Below is a small trained network, with its code and all its weights. Each question gives an input and a class and asks what happens when units are switched off, that is, made to give their printed mean instead of their output.

import numpy as np


def w(rows, s, z=0):
    codes = np.array(rows[::2]) - 128.0
    scale = np.full(codes.shape[1], s)
    scale[-1] = z or s
    return codes * scale


def norm(h):
    return h / np.sqrt((h * h).mean(-1, keepdims=True) + 1e-5)


def f(y):
    return y / 2 * (1 + np.tanh(0.7978845608 * (y + 0.044715 * y**3)))


def log_softmax(a):
    a = a - a.max(-1, keepdims=True)
    return a - np.log(np.exp(a).sum(-1, keepdims=True))


def net(x, mask):
    res = np.array(x, float).reshape(1, 5) / 4 @ E
    u = 0
    for l in range(3):
        y = f(norm(res) @ A[l][:, :-1].T + A[l][:, -1])
        res = res + np.where(mask[u : u + 3], y, B[l][:, -1]) @ B[l][:, :-1]
        u += 3
    return log_softmax(norm(res)[-1] @ U[:, :-1].T + U[:, -1])


A, B = {}, {}
E = w([
[108,221,184,86,211,5,82,172,106,153,124],'x0',
[192,114,25,182,187,93,132,134,216,90,153],'x1',
[67,85,114,69,58,70,136,149,203,162,152],'x2',
[163,100,120,111,117,99,178,145,92,70,109],'x3',
[118,85,171,179,172,161,175,237,175,190,121],'x4',
],0.015)
A[0] = w([
[120,32,99,64,88,25,131,185,177,147,157,109],'L0N0',
[166,57,87,91,111,33,252,220,15,21,96,9],'L0N1',
[101,161,155,104,179,83,112,153,79,170,149,131],'L0N2',
],0.012,0.014)
B[0] = w([
[82,183,118,130,151,142,168,117,139,106,131,254],'L0N0',
[156,99,253,126,178,120,107,48,199,144,125,180],'L0N1',
[164,134,119,146,63,146,117,138,154,99,107,237],'L0N2',
],0.017,0.0093)
A[1] = w([
[92,182,118,160,141,181,6,85,197,224,179,7],'L1N0',
[141,129,75,48,138,35,65,2,78,103,233,38],'L1N1',
[164,71,15,140,232,38,117,126,210,99,189,35],'L1N2',
],0.017,0.012)
B[1] = w([
[192,55,225,108,175,69,179,47,167,61,116,200],'L1N0',
[96,114,94,156,175,128,106,184,144,123,7,226],'L1N1',
[122,158,207,110,59,150,151,121,49,204,123,254],'L1N2',
],0.014,0.0092)
A[2] = w([
[181,170,140,166,230,151,111,134,54,104,165,70],'L2N0',
[159,180,149,103,186,1,88,199,110,149,157,42],'L2N1',
[142,89,159,146,199,103,163,243,140,187,173,1],'L2N2',
],0.032,0.0064)
B[2] = w([
[26,144,109,85,85,56,185,135,226,169,154,231],'L2N0',
[160,2,83,157,99,225,171,101,119,140,218,251],'L2N1',
[165,141,40,121,157,46,46,107,56,71,8,239],'L2N2',
],0.0097,0.013)
U = w([
[198,89,208,130,180,102,164,78,171,74,111,141],'0',
[145,141,45,158,154,128,100,158,96,87,36,152],'1',
[195,65,47,186,52,236,145,133,161,80,190,134],'2',
[116,166,195,78,97,131,138,162,8,195,134,222],'3',
[51,172,69,81,129,72,176,149,204,108,168,96],'4',
[172,238,139,176,173,188,107,151,153,73,142,218],'5',
[158,176,95,82,221,158,60,146,87,129,202,2],'6',
[160,181,88,107,213,146,79,152,76,106,220,15],'7',
],0.014,0.0064)

Each question gives the input, the list of numbers given to net, and the class t.
The units are the neurons (one row each of A and B). Each row of codes is followed by its name. A weight is (code - 128) times the scale printed after its matrix; where a second scale follows, it is the last column's (A, B and U).
mask holds one flag per neuron, layer by layer. A switched-off neuron (its flag False) gives its mean, the last column of its row in B, instead of its output. The means were averaged over made-up inputs and are rounded, as every weight is.
A unit's drop is (log p(t) with every unit on - log p(t) with that unit switched off) / (log p(t) with every unit on - log p(t) with every unit switched off).
The circuit of an input: a set's keep is (log p(t) with only the set's units on - log p(t) with every unit switched off) / (log p(t) with every unit on - log p(t) with every unit switched off). Starting from all 9 units, units are removed one at a time, each time the one whose removal leaves the highest keep (on an exact tie, the one counted first), for as long as the keep stays at least 0.8.
units of the circuit, in order: the units of the circuit, biggest drop first
top k neurons: the k neurons with the biggest drops, biggest first
top k neurons in layer l: the k neurons of layer l with the biggest drops, biggest first
drop of u: that unit's drop, to one decimal
input [-4,-2,5,-2,1], class 4: top neuron in layer 1 : (L1N2)
input [7,-6,-4,0,-2], class 2: units of the circuit, in order : (L2N1, L1N2)
input [-3,-4,-8,-4,5], class 4: units of the circuit, in order : (L2N0, L1N2)
input [-2,-5,-3,0,6], class 1: units of the circuit, in order : (L2N2, L1N2)
input [1,-5,-5,-5,-2], class 0: top 4 neurons : (L1N0, L1N2, L0N0, L0N2)
input [8,2,6,8,1], class 0: top 2 neurons : (L0N1, L0N0)
input [-2,-6,1,6,3], class 0: top 2 neurons : (L0N1, L1N2)
input [6,0,5,1,6], class 1: top 2 neurons in layer 2 : (L2N2, L2N0)
input [-7,2,-8,-2,-6], class 4: top 2 neurons : (L2N0, L0N2)
input [-1,-1,0,-5,6], class 1: top 4 neurons : (L2N2, L0N1, L1N2, L2N1)
input [-4,2,6,-1,-4], class 4: top 4 neurons : (L0N0, L2N1, L2N2, L0N2)
input [2,6,1,3,8], class 1: top 2 neurons : (L2N2, L0N0)
input [6,-3,-3,1,-6], class 1: top 2 neurons : (L1N1, L1N0)
input [-5,-6,-1,6,-5], class 0: top 2 neurons in layer 0 : (L0N1, L0N2)
input [5,-5,-4,-2,-2], class 2: units of the circuit, in order : (L1N2, L2N1)
input [-3,-3,1,3,-6], class 1: units of the circuit, in order : (L1N1)
input [-2,-6,-2,5,6], class 1: top 3 neurons : (L2N2, L1N2, L1N0)
input [-7,-5,7,8,-1], class 0: top 2 neurons : (L0N1, L2N1)
input [8,1,2,3,-5], class 2: top 3 neurons : (L2N1, L0N2, L2N2)
input [7,6,-1,4,6], class 2: units of the circuit, in order : (L2N1)
input [5,-6,8,7,-7], class 4: top 2 neurons : (L2N2, L0N0)
input [0,2,4,-2,-5], class 1: top 2 neurons : (L1N1, L2N0)
input [7,7,5,-3,3], class 2: top 2 neurons : (L2N1, L0N0)
input [-1,0,-5,-7,-6], class 0: top 2 neurons : (L1N0, L2N2)
input [-1,6,6,5,-4], class 3: top 2 neurons in layer 1 : (L1N2, L1N0)
input [-1,7,-8,4,-4], class 4: drop of L2N0 : 1.4
input [8,-4,7,6,5], class 2: drop of L2N1 : 0.9
input [7,1,-4,4,-3], class 2: drop of L2N1 : 0.8
input [-5,-1,7,1,8], class 1: units of the circuit, in order : (L2N2)
input [3,7,0,4,-2], class 3: drop of L1N2 : 1.1
